What can hang from each mark:
seta: fese fimod
bilo: fese kili reni
komiv: fimod reni toreg
fese: bilo gobok
kili: fese gobok toreg
toreg: fese gobok kili reni
fimod: komiv reni
babi: seta
tate: komiv riko seta
gobok: babi
reni: fese komiv
riko: komiv reni seta tate

Every row comes from one small tree of marks. The marks that hang from a mark follow it in brackets, in alphabetical order. Every link used is in the known rows. Which tree was each row made from?
Known rows:
fimod{komiv{reni{fese{bilo}} toreg}}: [132, 218, -300, 159, 5, -95, 185, 113, -11, -67, -94, -10, -150, -29, -113, 186, 132, -466, 133, -27, 303, -204, 365, 457, 303, -32, 203, 292, -255, -16, -251, -183, 216, -108, -319, -3, 184, -71, 111, -229, 221, 259, -283, 106, 17, 283, -339, -353, -100, -232, 136, 117, 223, 52, 181]
fese{bilo{kili{toreg} reni} gobok{babi}}: [-82, 148, 135, -132, -16, -147, -242, -373, 24, 207, 8, 63, -311, -127, -211, 174, 116, -658, 35, 73, 332, -109, 509, 171, 350, 62, 512, 165, -186, 282, 77, -267, 199, -46, -419, -85, -30, 82, 163, -65, 24, 125, 3, 217, 131, 1, -105, -245, 178, -60, -94, -41, 184, 215, 203]
bilo{kili{fese{gobok{babi}} toreg} reni{komiv}}: [-14, 238, 38, -291, -74, -3, -197, -226, 95, 107, 202, -143, -133, -177, -331, 399, 90, -650, 39, 19, 304, -155, 474, 87, 357, 133, 543, 247, 39, 327, -114, -364, 400, -23, -271, -115, 41, 142, 179, 6, 163, 332, 303, 248, -109, 8, -37, -271, -44, -175, -79, -20, 177, 244, 313]
riko{komiv reni{fese} seta}: [-141, -82, -652, 68, 233, -193, 37, 150, 104, -49, -142, -142, -289, -153, 137, 319, 5, -308, 304, 66, 415, -326, 151, 273, 333, 258, -201, 391, -288, 107, -286, -389, 308, 154, -286, -86, 251, 26, -49, 121, 320, 399, 19, 300, 71, 110, -236, -440, -5, -400, 85, 229, -23, 129, 436]
toreg{gobok{babi} kili{fese{bilo}} reni{komiv}}: [-19, 232, 106, 40, -50, 57, 26, 52, -123, 362, -207, -97, -65, -122, -146, 126, 326, -473, -317, 238, 171, 25, 253, 149, 373, 157, 382, 256, -362, -130, -404, -368, 191, 20, -317, 287, 88, -298, 98, -423, -94, 309, -46, -18, 92, 132, -188, -331, 128, -300, -64, 9, 171, 62, 242]
toreg{fese{bilo} gobok{babi} kili reni{komiv}}: [104, 209, 95, 220, -64, 0, 104, 191, -274, 425, -184, -118, -59, -64, -137, 3, 461, -498, -358, 276, 223, 30, 112, 153, 326, -21, 321, 122, -553, -316, -422, -321, 19, -52, -341, 365, -12, -337, 34, -521, -215, 216, -109, -88, 174, 165, -184, -365, 283, -329, 46, 116, 260, -54, 153]
komiv{reni{fese{gobok}} toreg}: [173, 163, -320, 144, 171, -138, 164, 19, -17, 103, -66, -107, -156, -27, -1, 93, 140, -445, 80, -60, 172, 20, 190, 408, 303, -25, 175, 336, -211, 94, -313, -129, 281, -122, -349, -9, 121, -88, 77, -165, 184, 312, -302, 130, 77, 355, -116, -315, -32, -165, -27, 19, -32, 36, 185]
riko{komiv reni seta{fese{gobok}}}: [-216, -90, -578, 118, 278, -189, -67, -69, 46, -30, -247, -185, -322, -194, 86, 345, 24, -317, 326, 124, 336, -300, 199, 295, 330, 356, -92, 445, -171, 302, -119, -388, 306, 193, -444, -45, 187, -37, 14, 216, 220, 441, -55, 442, 72, 67, -353, -269, 47, -270, -66, 284, -64, 158, 507]
riko{komiv reni seta{fese fimod} tate}: [-455, -167, -740, 102, 372, -206, 18, 50, 14, -147, -437, -303, -314, -357, 157, 398, 0, -87, 475, 251, 486, -437, 324, 308, 370, 366, -270, 569, -93, 325, -124, -420, 338, 199, -412, 46, 175, 123, 44, 278, 470, 422, -69, 421, 25, 50, -545, -415, -113, -381, 85, 310, 22, 227, 601]
riko{reni{fese komiv{toreg}} seta{fimod}}: [-63, -6, -618, 15, 214, -168, 157, 274, -79, -106, -167, -193, -125, -136, 109, 312, 19, -311, 300, 31, 312, -147, 58, 308, 403, 126, -54, 299, -159, 177, -281, -306, 285, 75, -258, -124, 155, 32, 60, 60, 414, 391, -49, 319, 103, 164, -249, -361, -78, -374, 108, 141, 33, 51, 376]
seta{fimod{komiv reni{fese{bilo gobok}}}}: [-118, 47, -251, 36, -13, 75, 152, 51, -46, -5, -70, -107, -258, -148, -125, 168, 36, -508, 271, 17, 389, -334, 523, 383, 198, 29, 71, 277, -222, 36, -112, -248, 173, -68, -424, -161, 186, 179, 12, 68, 443, 84, -364, 302, 91, 78, -433, -318, -151, -97, 214, 109, 358, 147, 332]
fimod{komiv{reni toreg{fese{bilo} gobok kili}}}: [157, 196, -267, 233, -30, -63, 221, 206, -141, 136, -75, -89, -58, -68, -104, 98, 275, -483, -21, 98, 226, -73, 318, 412, 316, -87, 213, 303, -361, -119, -330, -147, 112, -172, -354, 90, 132, -216, 0, -337, 64, 297, -225, 63, 41, 265, -272, -339, 27, -234, 146, 200, 292, 11, 167]
riko{tate{seta{fimod}}}: [-405, -243, -301, 11, 108, -84, 139, -82, 131, -50, -197, -180, -291, -163, 118, 325, -123, -210, 311, 307, 412, -267, 463, 208, 350, 325, -127, 366, -24, 189, -87, -287, 151, 104, -275, -11, 254, 38, 0, -83, 301, 229, -232, 128, 148, 1, -279, -426, -196, -312, 108, -44, 26, 182, 6]
riko{seta{fimod} tate{komiv}}: [-271, -75, -486, 60, 140, -172, 173, -139, 138, -131, -238, -201, -223, -156, 29, 400, -160, -118, 559, 366, 430, -212, 245, 275, 395, 254, -137, 340, -82, 262, -50, -280, 219, 28, -259, -81, 282, 132, -55, 92, 419, 254, -93, 203, 126, -53, -494, -361, -303, -311, 157, 9, 82, 136, 278]
toreg{fese{bilo{kili reni} gobok{babi{seta}}}}: [-75, 113, 94, -25, 18, -164, -41, -224, -60, 199, -31, -132, -168, -77, -206, 23, 96, -604, 19, 123, 226, -124, 363, 168, 323, 12, 292, 116, -312, 35, -56, -193, 116, -16, -418, -34, 16, 11, 9, -152, -11, 121, -129, 123, 156, 5, -42, -340, 189, -183, -17, 59, 186, 100, 88]
tate{riko seta{fese{bilo{reni} gobok{babi}}}}: [-273, -81, -98, 7, 60, -191, -60, -300, -45, -15, -82, -69, -400, -66, 91, 254, -146, -487, 243, 149, 372, -223, 300, 126, 447, 464, 17, 156, 83, 351, -19, -279, 24, -45, -359, -121, 181, -295, 135, -155, 192, 143, -369, 254, 374, -78, -78, -165, 70, -164, 52, -62, -91, -20, 8]
reni{fese{gobok{babi}} komiv{toreg{kili}}}: [100, 148, -320, 111, 143, 129, 149, 186, -19, 136, -55, -167, -123, 78, -87, 96, 30, -434, -104, -76, 294, 93, 214, 368, 296, -41, 188, 32, -259, -4, -358, -233, 175, -42, -392, -145, 79, -90, 113, -200, 1, 256, -103, 188, 32, 383, -204, -386, 119, -209, 43, -114, 21, -155, 161]
tate{riko{reni{fese{gobok}}} seta{fimod{komiv}}}: [-286, -257, -507, 20, 88, -195, 189, 82, -175, -49, 21, -140, -320, -113, 263, 321, -137, -388, 323, 62, 464, -343, 299, 107, 440, 375, -207, 209, -32, 298, -237, -246, 58, -56, -356, -228, 306, -131, 22, 23, 490, 164, -316, 336, 295, 10, -70, -320, -87, -299, 251, 45, 33, 21, 228]
kili{toreg{reni{komiv}}}: [-5, 105, -83, 42, -174, -45, 33, -113, 169, 80, -32, -17, -228, -64, -171, 541, 222, -491, 147, 183, 358, -151, 267, 133, 262, 284, 266, 278, -85, 69, -213, -390, 314, 17, -185, 154, 138, 44, 137, -142, 138, 281, 25, 63, 26, 34, -177, -271, -175, -215, -105, 136, 188, 257, 170]
reni{fese{bilo{kili} gobok{babi}} komiv}: [1, 228, -62, 55, 94, 0, -51, -54, -55, 76, -41, -86, -219, 33, -187, 95, 73, -486, -19, -115, 362, -109, 381, 281, 340, -98, 303, 27, -347, 53, -223, -297, 195, 38, -388, -126, 59, 4, 145, -148, 0, 141, -100, 199, 108, 231, -275, -402, 181, -222, 78, -120, 162, -91, 221]
fimod{komiv{toreg{fese{bilo}}} reni}: [100, 261, -249, 216, -106, 15, 206, 143, -8, -24, -68, -49, -164, -108, -250, 108, 175, -540, 88, 24, 357, -288, 471, 532, 179, -33, 142, 258, -282, -104, -151, -224, 145, -169, -353, -114, 103, -36, 27, -192, 235, 207, -319, 129, 38, 239, -466, -320, -99, -164, 235, 200, 424, 114, 204]
bilo{kili{fese{gobok}}}: [-202, 20, 33, -128, 38, -60, -124, -384, 82, 76, 119, -189, -201, -99, -131, 196, 7, -567, 178, 73, 186, -79, 645, 220, 381, 165, 254, 337, -219, 191, -168, -148, 326, 99, -359, -127, 268, 4, -73, 52, 175, 235, -30, 197, 38, -33, -48, -293, -88, -221, -97, -136, 100, 158, 169]
bilo{fese{gobok} kili reni}: [-2, 50, 159, -351, 40, -68, -216, -373, -1, 56, 157, -133, -357, -122, -169, 191, -88, -795, 65, -137, 315, -166, 580, 140, 304, 29, 334, 371, -89, 369, -163, -228, 330, 95, -320, -325, 130, 176, 95, 18, 245, 172, 46, 359, -33, -42, -83, -326, -63, -210, -13, -107, 116, 180, 318]
babi{seta{fese{bilo} fimod{reni}}}: [-391, 3, -37, -92, 10, -82, -20, -160, 59, -90, -306, -58, -200, -150, -128, 212, -33, -584, 475, 73, 159, -219, 431, 244, 308, 299, 13, 334, -39, 124, -25, -210, 207, 94, -435, 16, 30, 126, 87, -54, 367, 137, -430, 226, 64, -78, -334, -279, -111, -147, 27, 280, 227, 192, 220]
toreg{kili{gobok{babi{seta}}} reni{fese komiv}}: [56, 182, -67, 8, -43, 92, 143, 119, 4, 195, -199, -83, -53, -25, 0, 216, 69, -436, -56, 114, 291, -93, 91, 80, 331, 181, 141, 233, -313, -130, -483, -312, 268, 122, -238, 198, 248, -146, 59, -315, 49, 256, -168, 16, -88, 160, -122, -437, -83, -289, -59, 23, 178, 35, 162]
komiv{fimod toreg{kili reni}}: [154, 37, -304, 68, 1, -32, 82, 133, -34, 126, -140, 12, -114, -77, -17, 434, 161, -383, 40, 190, 162, 139, 85, 266, 374, 158, 119, 308, -321, -74, -330, -165, 259, 210, -210, 173, 268, -156, 45, -375, 101, 177, -194, 94, -14, 218, -207, -262, -170, -174, 17, 45, -23, -11, 149]
komiv{toreg{fese kili reni}}: [92, 10, -148, 152, -21, -84, 150, 117, -104, 161, -181, -151, -109, -40, -16, 119, 255, -548, -58, 200, 179, 105, 197, 309, 379, 108, 142, 287, -350, -121, -324, -136, 131, -6, -290, 191, 140, -153, -47, -327, 62, 253, -227, 15, 20, 154, -46, -296, -78, -301, -2, 48, 79, 3, 31]
babi{seta{fese{bilo{kili}}}}: [-354, 3, 51, -93, 10, -144, -109, -285, 137, -98, -227, -28, -209, -44, -130, 226, -51, -613, 433, 66, 134, -130, 457, 199, 387, 302, 72, 292, -100, 103, -65, -166, 208, 166, -384, 26, 59, 7, 71, -150, 168, 182, -307, 128, 53, -78, -227, -297, -27, -222, -50, 188, 147, 129, 84]
bilo{kili reni{komiv{fimod}}}: [44, 74, -50, -196, -51, -37, -199, 17, 72, -52, 130, 68, -241, -88, -252, 474, 66, -592, 220, 61, 275, -177, 297, 120, 353, 76, 353, 175, -175, 206, -137, -330, 278, 195, -168, -29, 121, 117, 160, -216, 167, 211, 117, 247, -162, 66, -280, -280, -126, -273, 172, 36, 63, 119, 204]
komiv{fimod{reni{fese}} toreg{gobok kili}}: [166, 133, -455, 112, 53, 152, 153, 258, 4, 256, 105, -110, -112, -118, -63, 228, 167, -431, 9, 42, 194, 182, 191, 405, 242, -23, -30, 296, -331, -232, -451, -121, 212, -24, -273, -99, 144, -219, -64, -327, 127, 215, -195, 98, 132, 321, -243, -317, 44, -45, 159, 71, 114, -95, 225]
reni{fese{bilo} komiv{toreg{gobok}}}: [47, 234, -187, 159, 48, -32, 74, 195, -72, 61, -107, -153, -174, 14, -206, 110, 250, -507, -73, -84, 293, 11, 278, 377, 400, -121, 198, 108, -306, -84, -358, -268, 129, -53, -316, -61, -19, -60, 105, -349, 3, 264, -121, 95, 163, 257, -229, -401, 163, -302, 147, -17, 177, -160, 166]
fimod{komiv{toreg} reni{fese{bilo}}}: [116, 294, -288, 158, -66, 56, 179, 155, 26, -69, -59, -38, -218, -79, -216, 76, 111, -568, 117, -120, 421, -298, 518, 557, 206, -77, 102, 271, -273, -128, -194, -226, 181, -168, -339, -203, 102, 3, 59, -161, 301, 177, -365, 133, 62, 274, -481, -357, -76, -134, 278, 119, 431, 55, 251]
fese{bilo{kili reni} gobok{babi{seta{fimod}}}}: [-210, 66, 149, -195, 58, -190, -193, -299, -51, 147, -136, 79, -255, -108, -174, 98, 15, -642, 138, 63, 231, -144, 476, 137, 393, 76, 432, 142, -202, 321, 103, -220, 142, 55, -486, -91, -38, 141, 154, -81, 98, 73, -123, 255, 99, -19, -163, -280, 152, -131, -46, 10, 158, 208, 228]
seta{fese{bilo{reni} gobok}}: [-143, 77, 55, 7, 44, -58, -199, -394, 46, 36, -196, -153, -383, -119, -215, 174, 59, -640, 164, 70, 231, -132, 441, 289, 338, 195, 258, 303, -87, 188, 65, -272, 196, 67, -456, -19, 27, -5, 130, -60, 35, 201, -347, 308, 141, -53, -275, -131, 92, -6, -75, 50, 78, 68, 151]
fese{bilo{kili} gobok}: [-137, 44, 126, 28, 28, -188, -199, -372, -77, 164, -110, -32, -325, -73, -133, 92, 128, -595, 105, 56, 252, -67, 578, 220, 431, 2, 322, 242, -388, 214, 7, -181, 147, 105, -439, -83, 110, 33, -21, -77, -34, 87, -203, 249, 158, -24, -175, -258, 112, -128, -19, -64, 205, 91, 171]
fese{bilo gobok{babi}}: [-168, 78, 53, 63, 57, -126, -75, -333, 53, 197, -183, 40, -315, -51, -134, 86, 49, -474, 1, 153, 256, -75, 431, 284, 292, 124, 315, 112, -306, 150, 28, -242, 134, 15, -472, -45, 95, -40, 100, -141, -46, 108, -241, 188, 237, 72, -205, -283, 165, -94, -109, -69, 72, 135, 81]
fimod{komiv{toreg{kili}} reni{fese}}: [150, 208, -382, 136, -57, 180, 230, 258, 52, -17, 1, -74, -177, -58, -125, 84, 46, -565, 118, -94, 403, -207, 476, 538, 175, -37, 22, 290, -277, -180, -293, -195, 184, -162, -317, -203, 164, -52, -4, -151, 308, 210, -335, 140, -34, 311, -443, -362, -126, -127, 293, 109, 382, 23, 226]

Which tree is each row?
[-53, 12, -173, -197, 36, 38, 83, -13, 156, 34, 21, -80, -259, -39, -161, 225, -137, -604, 202, 21, 308, -242, 300, 185, 237, 141, 168, 159, -41, 97, -96, -285, 186, -11, -341, -201, 89, 178, 120, -53, 271, 187, -147, 219, 32, 59, -174, -328, -27, -138, 72, 48, 78, 168, 165] : bilo{reni{fese{gobok{babi{seta{fimod{komiv}}}}}}}
[122, 261, -216, 188, -32, -151, 180, 42, -98, 9, -41, -74, -60, -86, -140, 167, 218, -459, 87, 57, 269, -212, 377, 404, 325, -66, 267, 316, -296, 19, -272, -136, 219, -125, -347, 51, 201, -115, 38, -222, 161, 291, -203, 94, -2, 224, -240, -353, -83, -256, 62, 152, 307, 86, 181] : fimod{komiv{reni toreg{fese{bilo{kili{gobok}}}}}}
[-105, 531, 121, -82, -188, -75, 14, -415, 125, 264, -64, -243, 28, -307, -291, 404, 245, -396, -193, 198, 331, -225, 363, 78, 356, 300, 472, 384, 27, 112, -308, -399, 539, -102, -268, 162, 218, -61, 145, -95, 102, 401, 142, 11, 118, -72, 152, -383, -73, -139, -432, 11, 354, 328, 270] : kili{fese{bilo} gobok{babi} toreg{reni{komiv}}}
[-95, 46, -250, -20, 106, -75, 103, -99, 42, 6, -152, -139, -223, -116, 19, 199, -100, -376, 397, 158, 303, -189, 247, 298, 306, 140, -17, 330, -168, 133, -51, -273, 195, 46, -264, -180, 253, 39, -80, 88, 348, 181, -239, 258, 250, -46, -294, -263, -106, -152, 44, 36, 149, 146, 215] : riko{seta{fimod{reni{fese{bilo gobok}}}}}
[43, 270, -117, 103, -57, 60, 19, 96, 79, 0, -95, -36, -274, -96, -229, 142, 116, -525, 106, -70, 379, -264, 351, 371, 195, -2, 97, 206, -297, -85, -210, -378, 243, -21, -241, -87, 77, 48, 86, -201, 203, 170, -292, 166, 47, 200, -430, -377, -56, -174, 257, 89, 290, 56, 219] : fimod{reni{fese{bilo} komiv}}
[-168, 111, 88, -10, 4, -126, 28, -89, -19, 271, 94, -99, -132, -73, -218, -11, 226, -616, -4, 196, 170, -66, 351, 185, 285, 23, 252, 98, -312, -136, -223, -171, 36, -140, -407, 19, -92, -145, 0, -310, -16, 212, -25, -63, 291, 19, -38, -384, 337, -284, -1, 124, 207, 102, 60] : toreg{fese{bilo{kili reni}} gobok{babi{seta}}}
[-95, 212, 66, -337, -150, -46, -170, -366, 198, 131, 278, -231, -133, -279, -248, 403, 80, -685, 141, 93, 300, -195, 533, 41, 390, 215, 385, 448, 70, 255, -211, -262, 471, -50, -204, -104, 190, 126, 1, 43, 267, 381, 248, 161, -68, -175, 203, -305, -152, -150, -178, -15, 260, 329, 216] : bilo{kili{fese gobok toreg} reni}
[-229, -19, -101, 59, 133, 68, -49, -404, 188, 26, -61, -137, -342, -19, -109, 196, -68, -498, 225, 134, 212, -76, 435, 373, 184, 325, 157, 216, -55, 147, -45, -204, 223, 24, -511, -55, 135, -126, 125, 33, 97, 247, -311, 245, 164, 77, -298, -161, 58, -36, -201, -34, -80, 90, 84] : seta{fese{gobok{babi}}}
[-110, 0, -294, 41, 29, 124, 147, 241, -55, 80, -51, -141, -197, -141, -68, 169, 137, -501, 185, 57, 291, -95, 352, 364, 228, 51, 38, 256, -212, 4, -287, -243, 169, -84, -362, -66, 102, 85, 5, -71, 388, 192, -246, 247, 53, 155, -323, -328, -116, -190, 203, 88, 206, 64, 287] : seta{fimod{reni{fese komiv{toreg{gobok kili}}}}}
[-170, 298, 55, -174, -143, -38, -78, -330, 197, 281, 111, -222, -132, -275, -315, 305, 223, -592, -94, 173, 264, -75, 508, 166, 327, 244, 397, 349, 43, 42, -180, -341, 364, -212, -284, -13, 23, -31, 92, -110, 123, 361, 175, 32, 238, -106, 120, -309, 103, -93, -210, 48, 253, 285, 194] : kili{fese{bilo{reni}} toreg{gobok{babi}}}
[-195, -10, -50, 36, 15, -31, 219, -32, 66, 169, -82, 65, -189, 16, -93, 244, 157, -449, 128, 268, 182, -179, 274, 186, 199, 289, 214, 192, -198, -30, -269, -259, 103, -5, -412, 129, 81, -137, 125, -234, 160, 247, -166, -54, 220, 108, -323, -303, 39, -308, -123, 127, 101, 272, 202] : toreg{gobok{babi{seta{fimod{komiv}}}} reni}
[-38, -72, -132, 154, -35, 105, 154, 117, -38, 410, 105, -302, -124, -60, -25, 4, 233, -555, -84, 280, 163, 157, 281, 212, 269, 36, -17, 233, -456, -339, -451, -132, 17, -107, -325, 69, 137, -286, -257, -318, -99, 266, -113, -8, 190, 45, 16, -358, 195, -226, 86, 94, 178, -60, -23] : toreg{fese gobok kili}
[76, 191, -5, 12, 2, -148, -121, -109, -97, 177, -226, -36, -260, -115, -280, 242, 155, -535, -69, 53, 244, -76, 248, 186, 414, -30, 401, 164, -240, 235, 28, -343, 157, 115, -365, -62, 7, 94, 149, -255, -101, 150, -148, 320, 85, 80, -246, -232, 108, -73, 51, 51, 139, 55, 230] : fese{bilo{reni{komiv{fimod toreg}}} gobok}
[51, 352, 16, 125, -227, -109, 107, -206, 19, 271, -19, -255, -58, -198, -223, 406, 354, -448, -63, 216, 380, -205, 199, 43, 321, 138, 287, 331, -152, -20, -346, -346, 345, -80, -227, 192, 173, -28, 4, -163, 4, 329, 40, 9, 118, -61, 91, -364, -50, -168, -243, 167, 426, 216, 180] : kili{gobok toreg{fese{bilo} reni{komiv}}}
[33, 109, -458, 185, -41, -49, 112, -25, 123, 59, 152, 59, -198, -77, -217, 402, 151, -402, 198, 154, 259, 34, 151, 426, 233, 150, 131, 123, -216, 68, -235, -167, 216, -164, -404, -73, 113, -53, 70, -212, 236, 234, -95, 135, 98, 239, -419, -250, -115, -132, 158, 53, 19, -19, 327] : tate{komiv{fimod{reni} toreg{gobok{babi}}}}
[-45, 313, 19, 71, -177, -95, 123, -322, 131, 296, 53, -158, -82, -189, -156, 334, 265, -433, -53, 284, 384, -194, 246, 105, 227, 241, 294, 280, -122, -48, -309, -283, 348, -171, -285, 184, 182, -97, 44, -120, 76, 300, 26, -76, 206, -39, 146, -376, 8, -134, -356, 90, 320, 294, 100] : kili{gobok{babi} toreg{fese{bilo} reni}}
[55, 118, -275, 112, -45, 54, 239, 113, 42, 22, -76, -38, -121, 3, -61, 216, 68, -470, 42, 105, 334, -140, 365, 390, 286, 115, 171, 239, -248, -77, -320, -171, 177, -57, -342, -1, 258, -136, 56, -224, 170, 265, -197, 57, -16, 225, -266, -352, -119, -250, 17, 22, 219, 64, 120] : fimod{komiv{toreg{kili{gobok{babi}} reni{fese}}}}
[-39, -17, -247, 161, 58, 26, 195, 146, -10, 283, 35, -167, -91, -21, -21, 8, 226, -517, -106, 231, 143, 241, 269, 405, 283, 70, 112, 164, -319, -178, -392, -60, 46, -196, -394, 34, 51, -290, -76, -339, -4, 320, -93, -25, 177, 225, -1, -334, 168, -264, -27, 7, 28, -41, -33] : komiv{toreg{fese gobok{babi} kili}}
[225, 315, -398, 145, 176, -114, 145, 125, -57, 198, 48, 11, -71, -104, -69, 229, 252, -295, -16, 5, 144, 88, 47, 406, 273, -89, 199, 264, -300, -107, -433, -137, 302, -89, -300, 85, 99, -262, 161, -386, 135, 247, -201, 14, 239, 432, -203, -356, 140, -110, 8, 69, -36, -48, 259] : komiv{fimod reni{fese{bilo}} toreg{gobok{babi}}}
[122, 268, -384, 128, -45, 199, 264, 215, 90, 27, 38, -68, -131, -75, -114, 69, 22, -514, 72, -64, 414, -222, 453, 536, 140, -10, 49, 265, -245, -170, -331, -184, 214, -211, -347, -207, 189, -99, 15, -140, 304, 242, -299, 110, -14, 331, -391, -393, -95, -113, 195, 75, 378, 54, 216] : fimod{komiv{toreg{kili{gobok{babi}}}} reni{fese}}
[44, 158, 15, 102, -149, -136, 38, -267, 2, 255, -40, -180, -201, -116, -185, 320, 298, -548, 10, 183, 345, -125, 307, 113, 295, 143, 278, 300, -207, -18, -154, -308, 243, -58, -291, 133, 88, 20, 14, -91, 26, 191, -75, 51, 190, -44, -16, -269, 9, -108, -150, 143, 303, 208, 171] : kili{toreg{fese{bilo gobok} reni}}
[130, 121, -202, -87, 47, 73, 34, 162, 68, 94, -26, -94, -214, -17, -185, 201, 11, -586, -42, -15, 298, -47, 165, 243, 298, 36, 279, 95, -111, 96, -200, -331, 185, -26, -287, -128, 14, 63, 176, -229, 80, 276, -39, 225, -54, 225, -168, -319, 38, -188, 103, -27, 4, 8, 145] : bilo{reni{fese{gobok{babi}} komiv{toreg{kili}}}}
[-437, -42, -30, -130, 83, -65, -37, -233, 173, -73, -125, 95, -203, -47, -62, 210, -96, -504, 376, 172, 189, -139, 445, 290, 249, 360, 166, 135, -74, 135, -62, -163, 205, 33, -458, 40, 79, -12, 188, -78, 318, 153, -217, 108, 101, 33, -249, -325, -7, -243, -120, 62, 6, 202, 77] : gobok{babi{seta{fese{bilo{kili}} fimod}}}
[34, 122, -180, 144, -32, -57, 157, 56, -58, 5, -29, -37, -195, 15, -158, 183, 219, -554, 80, 40, 312, -161, 489, 402, 351, -4, 245, 257, -300, -47, -263, -163, 106, -58, -374, -41, 128, -99, 52, -228, 139, 241, -175, 47, 112, 183, -346, -307, -4, -287, 88, 49, 295, 53, 206] : fimod{komiv{toreg{gobok reni{fese{bilo{kili}}}}}}
